cols: G E D V J
j_437: [ 58  99 151 156 157]
j_914: [100 135 151 156 135]
j_87: [114 132 125 138 156]
j_469: [131 138 114 125 156]
count j_437: [157] | 1
order: [156 125 114 138 131] | j_469
len: [131 138] | 2
count j_914: [100] | 1

cols: S U W L R F
j_430: [135  54 187 204 157 165]
j_971: [166 157 157 165 158 157]
j_805: [187  72 187 204 157  72]
j_469: [124  63 190 188 146 153]
j_762: [157 157 165 158 157 165]
succ: [63] | [190]
len: [135  54] | 2
count j_762: [157] | 3
col: [165 204] | L
count j_805: [187] | 2
order: [157 157 158 165 165 157] | j_762
succ: [135] | [54]

cols: B Y T K A N H P Q Z
j_971: [137 123 119 122 126 116 123 119 119 131]
j_805: [122 116 119 123 119 137 120 131 123 126]
j_469: [164 113 129 126 121 130 131 118  96 126]
j_762: [134 139 156 128 155  89 159 103 117 125]
j_757: [139 146 118 148 124 153 118 121 171 124]
j_769: [115 108 131 123 155 118 114 124 196  90]
j_87: [131 108 115 114 118 123 124 155  91 196]
j_914: [143 121 111 146 131 126 136 147 118 112]
j_211: [124 118 127 124 123 134 126 130 123 119]
j_840: [126 113 130 118 126 129 131 165  96 121]
order: [113 130 118 126 129 131 165  96 121 126] | j_840
order: [126 123 131 120 137 119 123 119 116 122] | j_805
col: [103 121 124 155 147 130] | P
order: [ 91 108 114 115 118 123 124 131 155 196] | j_87
col: [125 124  90 196 112] | Z

cols: rus Puz susa lev
j_211: [133 124 160 102]
j_762: [106 126 127 119]
j_805: [165 130 155 124]
j_87: [151 130 142 139]
j_757: [151 127 154  96]
j_430: [ 91 124  88 113]
j_437: [151  68 127  76]
j_769: [108 125 156 152]
j_469: [ 98 126  39  99]
j_971: [136 127 105 103]
j_914: [ 68 127  75 151]
j_840: [114 125 125 119]
col: [119 124 139  96 113] | lev
order: [139 151 130 142] | j_87
order: [106 119 126 127] | j_762
col: [165 151 151  91 151 108  98 136  68] | rus
order: [ 75 151  68 127] | j_914

cols: ziso zop tus dezu Zel Lesu pebed Baza vefar
j_840: [131 130 157 138  90 114 111 143 114]
j_87: [148 117  70 119 143 113 141  90 122]
j_757: [124 119 115 118 159 140 138 123 154]
j_437: [120  96  75 124 159 134 164  65 121]
j_430: [123 140 140 120 133 140 131 140 129]
j_762: [131 130 157 138  90 126  97 187 126]
j_469: [111 139 114 138 151 148 151 127 133]
j_914: [145 118 145 118 118 145 101 151 145]
count j_430: [140] | 4
count j_914: [118] | 3
col: [119 118 124 120 138] | dezu
col: [140 187 127 151] | Baza

cols: tuke gabo Lovu sazo Bez Kud sebo tema Mavi tuvo
j_211: [113 129 147  73 135 133 122  72  93  72]
j_469: [121 101  97 150  93 154 181  96  89 167]
j_430: [134 159 163 109 162  97  71 161  99  88]
j_914: [ 85 148 175 114 104 131 183 145  93 148]
j_762: [ 52 139 130 154 159 136  93 118  92 135]
j_805: [ 89 115  96  88 138  92 109  74  93  92]
j_840: [ 73 129 122  72  72 147 113 134 133  93]
[ 52 139 130 154 159 136  93 118  92 135] | j_762
len: [ 89 115  96  88 138  92 109  74] | 8
[ 89 115  96  88 138  92 109  74  93  92] | j_805
order: [ 72  72  73  93 113 122 129 133 135 147] | j_211

cols: Fekit fogeb Govi Pomap sekun nefud sirun
j_87: [126 150 137  87 186 103 158]
j_914: [203 140 142 166 121 109 100]
j_805: [133 149 146  99 117  82 109]
j_211: [149 149 146 146 160 146 123]
j_840: [114  66 107 193 100 115  59]
j_469: [120 127 134 131 136 123 124]
j_769: [107  59 100  66 193 123 113]
len: [107] | 1
order: [146 149 146 160 146 123 149] | j_211
order: [149 146 146 160 146 123 149] | j_211
order: [ 59  66 100 107 113 123 193] | j_769
count j_805: [133] | 1
succ: [114] | [66]
count j_211: [149] | 2

cols: Bakot ral Letil Batas zulun fipa
j_211: [132 116  59 107 107 137]
j_769: [131 132  94  92 136 126]
j_430: [134 127 141 171 119 148]
j_840: [148 139  86 108 126 101]
j_762: [113 124 124 124 129 104]
j_87: [130 137 126  91 136  74]
order: [137 107 107  59 116 132] | j_211
order: [113 124 124 104 129 124] | j_762
len: [148 139  86 108 126 101] | 6
len: [148 139  86 108 126] | 5
count j_762: [124] | 3

cols: Suvov bag pulun sema
j_805: [115  96 118 167]
j_840: [176 130 173 131]
j_87: [ 96 149 114  55]
j_757: [ 98 113 172 100]
j_769: [152 142 115 149]
j_762: [126  95 135  95]
j_914: [132 136 168 128]
j_971: [159 159  94  94]
j_469: [122 150  60 146]
succ: [132] | [136]
order: [ 95 135 126  95] | j_762
len: [132 136 168 128] | 4
len: [ 96 149 114  55] | 4
len: [126  95 135] | 3
col: [115 135 168] | pulun
count j_971: [94] | 2

